Here is a tiny trained network, its code and every weight. The questions are about switching its units off for an input and a target symbol, where a switched-off unit gives its printed mean instead of its output.

import numpy as np


def w(rows, s, z=0):
    codes = np.array(rows[::2]) - 128.0
    scale = np.full(codes.shape[1], s)
    scale[-1] = z or s
    return codes * scale


def norm(h):
    return h / np.sqrt((h * h).mean(-1, keepdims=True) + 1e-5)


def f(y):
    return y / 2 * (1 + np.tanh(0.7978845608 * (y + 0.044715 * y**3)))


def softmax(a):
    e = np.exp(a - a.max(-1, keepdims=True))
    return e / e.sum(-1, keepdims=True)


def log_softmax(a):
    a = a - a.max(-1, keepdims=True)
    return a - np.log(np.exp(a).sum(-1, keepdims=True))


def net(x, mask):
    ids = ['βγλξτφ'.index(c) for c in x.split()]
    T = len(ids)
    res = E[ids] + P[:T]
    r = norm(res)
    for j in range(2):
        rows = slice(4 * j, 4 * j + 4)
        q, k, v = (r @ M[0][rows].T for M in (Q, K, V))
        z = softmax(np.where(np.tri(T) > 0, q @ k.T / 4**0.5, -1e9)) @ v
        o = O[0][rows]
        res = res + np.where(mask[j], z, o[:, -1]) @ o[:, :-1]
    y = f(norm(res) @ A[0][:, :-1].T + A[0][:, -1])
    res = res + np.where(mask[2:10], y, B[0][:, -1]) @ B[0][:, :-1]
    return log_softmax(norm(res)[-1] @ U[:, :-1].T + U[:, -1])


Q, K, V, O, A, B = {}, {}, {}, {}, {}, {}
E = w([
[128,152,120,143,185,95,99,143,105,41],'β',
[142,118,167,159,167,139,171,204,120,54],'γ',
[139,145,194,118,139,19,132,102,163,115],'λ',
[166,86,200,146,215,144,109,110,176,163],'ξ',
[61,124,124,163,49,143,55,137,255,114],'τ',
[189,107,114,156,132,90,115,191,162,156],'φ',
],0.0096)
P = w([
[116,208,55,3,108,200,230,99,101,177],'0',
[99,90,123,84,198,87,137,122,45,138],'1',
[110,94,151,70,156,89,86,132,73,136],'2',
[52,93,128,118,159,79,133,121,69,149],'3',
[94,113,157,110,126,86,94,131,94,140],'4',
[51,132,137,158,141,87,139,120,97,146],'5',
[106,140,157,155,112,98,119,117,122,136],'6',
[76,168,145,195,121,102,153,107,132,134],'7',
[109,179,152,184,114,110,115,104,155,117],'8',
[97,206,134,212,120,124,118,89,174,106],'9',
[127,205,134,206,114,130,104,84,192,96],'10',
[124,239,136,221,102,130,102,88,214,81],'11',
],0.0062)
Q[0] = w([
[148,190,102,128,98,174,167,105,100,115],'head 0',
[253,150,128,120,131,149,96,139,128,125],'head 0',
[60,67,66,72,131,195,157,107,107,155],'head 0',
[168,137,67,73,67,127,154,84,97,184],'head 0',
[137,131,155,135,132,145,115,160,153,125],'head 1',
[97,140,135,141,133,115,121,133,155,133],'head 1',
[141,140,125,135,122,133,128,126,129,140],'head 1',
[123,124,131,138,153,103,112,146,162,115],'head 1',
],0.013)
K[0] = w([
[104,151,166,46,157,128,174,93,81,116],'head 0',
[134,148,126,1,98,159,111,145,128,94],'head 0',
[149,126,118,107,170,83,157,132,58,142],'head 0',
[134,108,123,54,158,150,159,142,53,121],'head 0',
[107,143,110,101,107,162,134,113,154,126],'head 1',
[100,140,107,89,108,162,136,113,138,138],'head 1',
[135,136,112,138,135,110,125,132,131,142],'head 1',
[106,140,120,98,96,168,152,105,144,131],'head 1',
],0.013)
V[0] = w([
[123,149,178,88,130,41,164,54,132,125],'head 0',
[136,129,112,97,100,86,176,238,132,102],'head 0',
[169,168,33,134,109,78,120,185,142,182],'head 0',
[130,108,148,108,162,130,123,91,166,254],'head 0',
[83,101,165,102,133,135,78,95,129,118],'head 1',
[112,79,147,181,120,160,115,169,136,141],'head 1',
[141,161,130,129,169,158,173,108,81,93],'head 1',
[83,116,65,131,101,147,71,143,128,64],'head 1',
],0.012)
O[0] = w([
[188,153,113,172,133,128,171,40,110,36,66],'head 0',
[155,190,143,146,223,22,168,150,112,88,213],'head 0',
[190,133,16,145,112,21,145,176,46,170,255],'head 0',
[185,80,29,152,130,253,1,127,204,119,196],'head 0',
[196,210,125,145,71,110,181,103,151,125,51],'head 1',
[55,243,115,126,171,133,113,145,138,145,18],'head 1',
[126,46,108,81,188,131,163,147,183,123,184],'head 1',
[105,138,99,216,146,79,162,85,144,168,147],'head 1',
],0.0088,0.0041)
A[0] = w([
[174,49,9,104,178,214,119,190,102,90,1],'neuron 0',
[82,125,64,122,118,152,105,131,191,170,129],'neuron 1',
[101,39,135,98,158,132,116,179,173,170,40],'neuron 2',
[116,175,158,62,116,169,92,174,151,146,44],'neuron 3',
[134,61,83,161,133,102,224,63,175,119,128],'neuron 4',
[107,22,166,75,94,125,111,172,143,94,130],'neuron 5',
[39,126,163,143,82,147,114,95,85,160,77],'neuron 6',
[126,114,99,97,131,74,255,94,48,180,16],'neuron 7',
],0.0096,0.0042)
B[0] = w([
[95,164,69,207,56,78,75,198,132,254,254],'neuron 0',
[135,136,141,95,169,83,186,154,90,113,215],'neuron 1',
[121,152,154,71,159,91,175,153,132,55,214],'neuron 2',
[110,94,34,93,99,107,207,62,26,154,139],'neuron 3',
[177,115,86,134,85,147,95,75,40,51,192],'neuron 4',
[150,179,109,123,181,197,112,106,183,157,232],'neuron 5',
[127,87,191,165,131,148,68,120,58,104,192],'neuron 6',
[71,206,97,102,67,252,47,181,210,248,181],'neuron 7',
],0.0087,0.0055)
U = w([
[229,98,116,148,114,88,164,64,120,2,138],'β',
[89,188,168,98,185,101,216,166,200,107,186],'γ',
[194,147,121,140,130,244,70,97,249,163,69],'λ',
[117,142,51,46,65,177,224,65,66,182,104],'ξ',
[188,128,59,198,109,64,130,173,110,219,250],'τ',
[76,5,190,144,87,135,91,124,8,151,7],'φ',
],0.0074,0.0021)

Each question gives the input, a string of symbols that net reads in full, and the target symbol t.
The units are the heads (4 rows each of Q, K, V and O) and the neurons (one row each of A and B). Each row of codes is followed by its name. A weight is (code - 128) times the scale printed after its matrix; where a second scale follows, it is the last column's (O, A, B and U).
mask holds one flag per unit, heads first, then neurons. A switched-off unit (its flag False) gives its mean, the last column of its rows in O or B, instead of its output. The means were averaged over made-up inputs and are rounded, as every weight is.
A unit's drop is (log p(t) with every unit on - log p(t) with that unit switched off) / (log p(t) with every unit on - log p(t) with every unit switched off).
The circuit of an input: a set's keep is (log p(t) with only the set's units on - log p(t) with every unit switched off) / (log p(t) with every unit on - log p(t) with every unit switched off). Starting from all 10 units, units are removed one at a time, each time the one whose removal leaves the highest keep (on an exact tie, the one counted first), for as long as the keep stays at least 0.8.
units of the circuit, in order: the units of the circuit, biggest drop first
unit that matters most: the unit with the biggest drop
k most important neurons: the k neurons with the biggest drops, biggest first
heads that matter: for each layer, one digit per head in row order, 1 if its drop is at least 0.15 and else 0, layers parted by /
input γ γ φ ξ φ γ γ γ γ, target γ: unit that matters most	head 0
input τ β τ β, target φ: 3 most important neurons	(neuron 6; neuron 0; neuron 5)
input ξ β β λ τ γ β φ γ γ ξ ξ, target ξ: units of the circuit, in order	(neuron 3; head 0; head 1)
input φ τ φ γ γ φ, target φ: units of the circuit, in order	(head 1; head 0; neuron 6)
input β β λ λ φ ξ γ γ β φ τ, target β: units of the circuit, in order	(head 1; neuron 4; neuron 0)
input ξ φ ξ τ ξ β β, target ξ: units of the circuit, in order	(head 1; head 0; neuron 3)
input γ φ λ β λ λ τ λ, target γ: units of the circuit, in order	(head 0; neuron 2)
input φ ξ λ γ φ φ β φ φ β τ ξ, target φ: units of the circuit, in order	(head 1; head 0; neuron 6)
input λ γ γ γ γ γ γ τ λ τ λ β, target φ: units of the circuit, in order	(head 0; neuron 6)
input γ φ γ ξ ξ γ ξ γ γ ξ γ, target λ: heads that matter	10
input γ β γ ξ γ γ γ γ ξ λ β τ, target γ: heads that matter	00
input γ γ λ ξ, target λ: heads that matter	10
input φ τ γ τ γ γ λ γ τ φ γ, target φ: units of the circuit, in order	(head 1; head 0; neuron 6; neuron 5)
input λ λ λ γ γ φ γ γ τ φ, target λ: units of the circuit, in order	(head 0; neuron 5)
input τ ξ ξ γ γ τ, target φ: units of the circuit, in order	(head 0; neuron 6)
input β γ ξ λ τ φ ξ, target β: unit that matters most	head 1
input ξ γ γ φ ξ γ ξ φ ξ τ γ β, target ξ: units of the circuit, in order	(head 0; head 1; neuron 3)
input γ τ γ φ γ β β β τ γ γ β, target γ: 4 most important neurons	(neuron 0; neuron 4; neuron 1; neuron 3)
input λ λ β γ τ λ, target λ: units of the circuit, in order	(neuron 5; head 0)
input β γ β, target γ: unit that matters most	head 0
input λ λ φ γ τ β ξ φ ξ γ, target λ: heads that matter	11
input γ τ λ φ ξ ξ, target γ: heads that matter	10
input ξ ξ γ γ τ, target ξ: heads that matter	01
